Below is a small trained network, with its code and all its weights. Each question gives an input and a target symbol and asks what happens when units are switched off, that is, made to give their printed mean instead of their output.

import numpy as np


def w(rows, s, z=0):
    codes = np.array(rows[::2]) - 128.0
    scale = np.full(codes.shape[1], s)
    scale[-1] = z or s
    return codes * scale


def norm(h):
    return h / np.sqrt((h * h).mean(-1, keepdims=True) + 1e-5)


def f(y):
    return np.maximum(y, 0)


def softmax(a):
    e = np.exp(a - a.max(-1, keepdims=True))
    return e / e.sum(-1, keepdims=True)


def log_softmax(a):
    a = a - a.max(-1, keepdims=True)
    return a - np.log(np.exp(a).sum(-1, keepdims=True))


def net(x, mask):
    ids = ['ΔΛΞΠΦΨαγεζηθμστω'.index(c) for c in x.split()]
    T = len(ids)
    res = E[ids] + P[:T]
    u = 0
    for l in range(2):
        r = norm(res)
        for j in range(3):
            rows = slice(2 * j, 2 * j + 2)
            q, k, v = (r @ M[l][rows].T for M in (Q, K, V))
            z = softmax(np.where(np.tri(T) > 0, q @ k.T / 2**0.5, -1e9)) @ v
            o = O[l][rows]
            res = res + np.where(mask[u + j], z, o[:, -1]) @ o[:, :-1]
        u += 3
        y = f(norm(res) @ A[l][:, :-1].T + A[l][:, -1])
        res = res + np.where(mask[u : u + 16], y, B[l][:, -1]) @ B[l][:, :-1]
        u += 16
    return log_softmax(norm(res)[-1] @ U[:, :-1].T + U[:, -1])


Q, K, V, O, A, B = {}, {}, {}, {}, {}, {}
E = w([
[128,156,131],'Δ',
[114,146,116],'Λ',
[147,104,144],'Ξ',
[110,142,110],'Π',
[145,107,145],'Φ',
[160,114,147],'Ψ',
[108,4,91],'α',
[110,144,112],'γ',
[108,144,111],'ε',
[98,70,134],'ζ',
[103,135,104],'η',
[130,154,130],'θ',
[30,111,122],'μ',
[111,144,113],'σ',
[114,167,193],'τ',
[160,113,148],'ω',
],0.041)
P = w([
[160,140,93],'0',
[119,83,134],'1',
[132,159,61],'2',
[102,71,137],'3',
[122,169,42],'4',
[85,69,138],'5',
[111,181,24],'6',
[74,72,141],'7',
[94,200,2],'8',
[61,77,142],'9',
[123,209,5],'10',
],0.0078)
Q[0] = w([
[144,148,112],'L0H0',
[132,187,176],'L0H0',
[143,203,186],'L0H1',
[100,248,153],'L0H1',
[182,126,89],'L0H2',
[128,55,111],'L0H2',
],0.013)
K[0] = w([
[143,95,124],'L0H0',
[113,178,182],'L0H0',
[252,238,120],'L0H1',
[253,229,66],'L0H1',
[82,191,177],'L0H2',
[110,98,70],'L0H2',
],0.0067)
V[0] = w([
[86,197,167],'L0H0',
[171,41,1],'L0H0',
[175,153,106],'L0H1',
[132,129,148],'L0H1',
[117,194,128],'L0H2',
[139,185,102],'L0H2',
],0.0078)
O[0] = w([
[3,201,98,164],'L0H0',
[102,142,128,254],'L0H0',
[44,136,107,78],'L0H1',
[157,161,107,79],'L0H1',
[238,146,121,184],'L0H2',
[96,52,166,186],'L0H2',
],0.0065,0.0016)
A[0] = w([
[136,177,219,159],'L0N0',
[48,45,82,74],'L0N1',
[127,6,164,136],'L0N2',
[100,242,75,147],'L0N3',
[149,182,131,74],'L0N4',
[138,157,209,198],'L0N5',
[140,197,167,7],'L0N6',
[121,23,71,49],'L0N7',
[41,48,96,3],'L0N8',
[226,173,220,16],'L0N9',
[163,195,188,17],'L0N10',
[91,117,85,161],'L0N11',
[84,7,114,81],'L0N12',
[209,31,254,141],'L0N13',
[136,252,101,120],'L0N14',
[32,88,112,117],'L0N15',
],0.0098,0.0046)
B[0] = w([
[99,98,105,152],'L0N0',
[104,111,181,204],'L0N1',
[71,173,254,190],'L0N2',
[235,119,163,254],'L0N3',
[144,194,127,136],'L0N4',
[75,56,106,158],'L0N5',
[113,122,135,135],'L0N6',
[181,174,154,162],'L0N7',
[126,180,188,178],'L0N8',
[96,150,247,149],'L0N9',
[177,79,106,134],'L0N10',
[177,96,163,204],'L0N11',
[231,107,173,182],'L0N12',
[157,143,20,205],'L0N13',
[166,35,180,205],'L0N14',
[228,58,137,217],'L0N15',
],0.0062,0.0078)
Q[1] = w([
[146,9,157],'L1H0',
[52,201,91],'L1H0',
[77,27,252],'L1H1',
[160,145,118],'L1H1',
[135,87,65],'L1H2',
[108,54,160],'L1H2',
],0.021)
K[1] = w([
[64,237,70],'L1H0',
[126,11,223],'L1H0',
[188,226,9],'L1H1',
[49,58,108],'L1H1',
[215,50,105],'L1H2',
[182,151,165],'L1H2',
],0.016)
V[1] = w([
[72,98,145],'L1H0',
[145,113,53],'L1H0',
[32,92,139],'L1H1',
[127,36,55],'L1H1',
[135,186,139],'L1H2',
[162,153,10],'L1H2',
],0.013)
O[1] = w([
[168,151,42,27],'L1H0',
[203,108,132,161],'L1H0',
[57,2,138,2],'L1H1',
[175,58,15,187],'L1H1',
[87,119,162,82],'L1H2',
[140,216,162,46],'L1H2',
],0.0089,0.0068)
A[1] = w([
[46,125,68,149],'L1N0',
[9,141,100,120],'L1N1',
[106,219,59,2],'L1N2',
[180,110,135,171],'L1N3',
[89,173,153,48],'L1N4',
[110,228,90,38],'L1N5',
[122,195,47,144],'L1N6',
[56,144,133,61],'L1N7',
[149,254,111,72],'L1N8',
[154,113,75,174],'L1N9',
[106,86,128,163],'L1N10',
[54,119,156,35],'L1N11',
[189,251,114,177],'L1N12',
[59,177,93,85],'L1N13',
[123,187,201,96],'L1N14',
[106,113,176,140],'L1N15',
],0.014,0.0065)
B[1] = w([
[154,81,158,145],'L1N0',
[202,89,109,149],'L1N1',
[112,18,134,133],'L1N2',
[92,108,164,254],'L1N3',
[195,182,135,132],'L1N4',
[148,8,93,133],'L1N5',
[2,142,6,143],'L1N6',
[203,165,96,136],'L1N7',
[179,42,200,160],'L1N8',
[74,97,155,193],'L1N9',
[126,230,110,167],'L1N10',
[150,169,158,135],'L1N11',
[69,183,60,243],'L1N12',
[59,209,220,138],'L1N13',
[50,57,167,160],'L1N14',
[86,120,67,155],'L1N15',
],0.009,0.0091)
U = w([
[141,149,191,72],'Δ',
[212,154,145,85],'Λ',
[141,136,139,195],'Ξ',
[212,135,88,128],'Π',
[47,151,193,72],'Φ',
[105,164,148,196],'Ψ',
[215,33,71,112],'α',
[198,150,106,128],'γ',
[149,132,115,254],'ε',
[148,88,206,120],'ζ',
[124,128,44,210],'η',
[154,156,185,69],'θ',
[35,59,92,183],'μ',
[203,153,99,121],'σ',
[4,87,194,83],'τ',
[97,157,162,181],'ω',
],0.019,0.007)

Each question gives the input, a string of symbols that net reads in full, and the target symbol t.
The units are the heads (2 rows each of Q, K, V and O) and the neurons (one row each of A and B). Each row of codes is followed by its name. A weight is (code - 128) times the scale printed after its matrix; where a second scale follows, it is the last column's (O, A, B and U).
mask holds one flag per unit, layer by layer, with each layer's heads first. A switched-off unit (its flag False) gives its mean, the last column of its rows in O or B, instead of its output. The means were averaged over made-up inputs and are rounded, as every weight is.
A unit's drop is (log p(t) with every unit on - log p(t) with that unit switched off) / (log p(t) with every unit on - log p(t) with every unit switched off).
unit that matters most: the unit with the biggest drop
top k neurons: the k neurons with the biggest drops, biggest first
which heads matter: for each layer, one digit per head in row order, 1 if its drop is at least 0.15 and else 0, layers parted by /
input ζ Δ μ τ ε, target μ: unit that matters most -> L1H1
input Λ ω Δ Φ η α τ Ξ, target μ: top 2 neurons -> [L0N15, L0N11]
input Λ ε σ Ψ σ θ ω α η η, target α: which heads matter -> 001 / 010
input σ ω Ξ θ Δ Φ Ξ Π τ ε, target μ: top 2 neurons -> [L0N14, L1N8]
input ω ω η Ψ μ Λ, target η: which heads matter -> 000 / 100
input ε ω θ θ ε Δ μ σ, target η: which heads matter -> 000 / 100
input γ η η τ, target α: top 2 neurons -> [L0N5, L0N2]
input Ξ Λ μ σ ω Π σ θ Λ ω ζ, target ζ: top 2 neurons -> [L0N12, L0N3]
input τ Λ γ γ θ, target τ: which heads matter -> 000 / 010
input Φ α Φ η τ Ξ, target μ: which heads matter -> 100 / 100
input Ψ η θ η η θ Δ θ, target τ: top 2 neurons -> [L0N13, L0N15]
input μ Φ Φ, target μ: which heads matter -> 000 / 000
input Ψ α ε σ Λ ω γ ω η ε, target α: which heads matter -> 000 / 010
input ζ σ θ, target ζ: unit that matters most -> L0N3
input ζ θ Ψ, target ζ: top 2 neurons -> [L0N14, L0N2]
input σ Ξ σ ζ γ η γ ζ γ ε θ, target ζ: top 2 neurons -> [L0N14, L0N3]
input Ξ σ Ξ ζ τ, target τ: which heads matter -> 000 / 000
input ω Ψ σ ω η Ψ ω Ψ α Λ ω, target α: which heads matter -> 100 / 010
input Ξ Λ η α θ α μ σ Λ, target μ: top 2 neurons -> [L0N13, L0N15]
input α α η, target α: unit that matters most -> L1H1
input μ ε η σ ε Φ θ θ μ ω, target η: which heads matter -> 000 / 100
input σ Ψ Λ σ Δ γ ω Ξ ζ θ Φ, target ζ: top 2 neurons -> [L1N12, L0N13]
input Π σ σ α Δ Δ, target τ: top 3 neurons -> [L0N13, L1N14, L0N15]
input Φ α ζ, target ζ: which heads matter -> 100 / 000
input Ψ Δ η θ, target α: top 2 neurons -> [L0N14, L0N5]
input τ ε Φ Δ Φ, target τ: top 3 neurons -> [L0N3, L0N14, L0N13]
input η ω ζ Φ σ, target ζ: unit that matters most -> L0N2
input σ α η θ ε μ Ψ, target μ: top 3 neurons -> [L0N13, L0N3, L0N14]
input η ω η Π ω α Ψ Φ ε Ξ Π, target α: top 3 neurons -> [L0N13, L0N14, L0N3]
